Here is a tiny trained network, its code and every weight. The questions are about switching its units off for an input and a class, where a switched-off unit gives its printed mean instead of its output.

import numpy as np


def w(rows, s, z=0):
    codes = np.array(rows[::2]) - 128.0
    scale = np.full(codes.shape[1], s)
    scale[-1] = z or s
    return codes * scale


def f(y):
    return y / 2 * (1 + np.tanh(0.7978845608 * (y + 0.044715 * y**3)))


def log_softmax(a):
    a = a - a.max(-1, keepdims=True)
    return a - np.log(np.exp(a).sum(-1, keepdims=True))


def net(x, mask):
    res = np.array(x, float).reshape(1, 5) / 4 @ E
    y = f(res @ A[0][:, :-1].T + A[0][:, -1])
    res = res + np.where(mask, y, B[0][:, -1]) @ B[0][:, :-1]
    return log_softmax(res[-1] @ U[:, :-1].T + U[:, -1])


A, B = {}, {}
E = w([
[100,86,150,43,151],'x0',
[91,142,132,64,101],'x1',
[118,145,161,163,105],'x2',
[99,90,203,199,152],'x3',
[125,176,255,222,46],'x4',
],0.0069)
A[0] = w([
[125,135,173,121,255,157],'n0',
[99,65,163,126,237,244],'n1',
[106,112,35,63,54,85],'n2',
[127,48,105,195,143,253],'n3',
[139,142,61,160,169,207],'n4',
[110,111,145,99,221,145],'n5',
[96,224,171,172,26,210],'n6',
[213,147,91,177,174,112],'n7',
[174,129,91,3,201,214],'n8',
[197,71,237,161,238,143],'n9',
[11,79,190,18,92,17],'n10',
[78,98,158,113,149,85],'n11',
[123,122,100,214,111,160],'n12',
],0.0095,0.0027)
B[0] = w([
[56,153,185,225,104,159],'n0',
[52,155,189,205,99,198],'n1',
[154,200,100,124,141,187],'n2',
[143,56,206,156,126,175],'n3',
[202,125,254,98,115,166],'n4',
[183,85,173,209,156,167],'n5',
[187,114,44,76,143,228],'n6',
[200,72,103,54,68,149],'n7',
[158,140,119,176,36,254],'n8',
[12,93,135,185,141,189],'n9',
[113,42,147,36,185,188],'n10',
[113,97,149,195,195,139],'n11',
[228,65,168,124,209,161],'n12',
],0.0061,0.0081)
U = w([
[154,115,44,2,124,176],'0',
[112,178,131,80,67,244],'1',
[125,83,182,42,213,115],'2',
[33,142,104,130,109,4],'3',
[124,226,40,35,162,74],'4',
],0.0088,0.0027)

Each question gives the input, the list of numbers given to net, and the class t.
The units are the neurons (one row each of A and B). Each row of codes is followed by its name. A weight is (code - 128) times the scale printed after its matrix; where a second scale follows, it is the last column's (A, B and U).
mask holds one flag per neuron, in row order. A switched-off neuron (its flag False) gives its mean, the last column of its row in B, instead of its output. The means were averaged over made-up inputs and are rounded, as every weight is.
A unit's drop is (log p(t) with every unit on - log p(t) with that unit switched off) / (log p(t) with every unit on - log p(t) with every unit switched off).
The circuit of an input: a set's keep is (log p(t) with only the set's units on - log p(t) with every unit switched off) / (log p(t) with every unit on - log p(t) with every unit switched off). Starting from the 12 units with the biggest drops (on a tie, the unit counted first), units are removed one at a time, each time the one whose removal leaves the highest keep (on an exact tie, the one counted first), for as long as the keep stays at least 0.8.
units of the circuit, in order: the units of the circuit, biggest drop first
most important unit: the unit with the biggest drop
k most important neurons: the k neurons with the biggest drops, biggest first
drop when u is switched off: that unit's drop, to one decimal
input [0,-5,1,5,8], class 2: 3 most important neurons : n12, n8, n6
input [5,1,8,0,3], class 0: most important unit : n6
input [7,-1,6,-5,-7], class 1: units of the circuit, in order : n8, n6
input [-6,-5,6,5,-3], class 2: units of the circuit, in order : n12, n8
input [-8,-2,4,-5,-1], class 0: units of the circuit, in order : n7, n1, n0
input [4,-6,-6,7,3], class 3: units of the circuit, in order : n9, n1
input [8,0,4,7,-3], class 3: 4 most important neurons : n1, n0, n9, n12
input [-8,-6,-8,5,-1], class 2: units of the circuit, in order : n12, n3
input [5,-4,-7,5,8], class 3: 3 most important neurons : n9, n4, n10
input [6,8,-5,-6,6], class 0: 2 most important neurons : n10, n1
input [2,-1,2,5,-7], class 3: 2 most important neurons : n1, n0
input [-2,-8,-8,-8,5], class 0: drop when n1 is switched off : 0.2
input [3,-4,4,4,-2], class 3: drop when n6 is switched off : 0.1
input [-6,-5,-3,8,5], class 2: units of the circuit, in order : n12
input [-8,-7,6,6,-5], class 2: units of the circuit, in order : n12, n3
input [-1,8,-4,-5,7], class 4: drop when n4 is switched off : 0.1
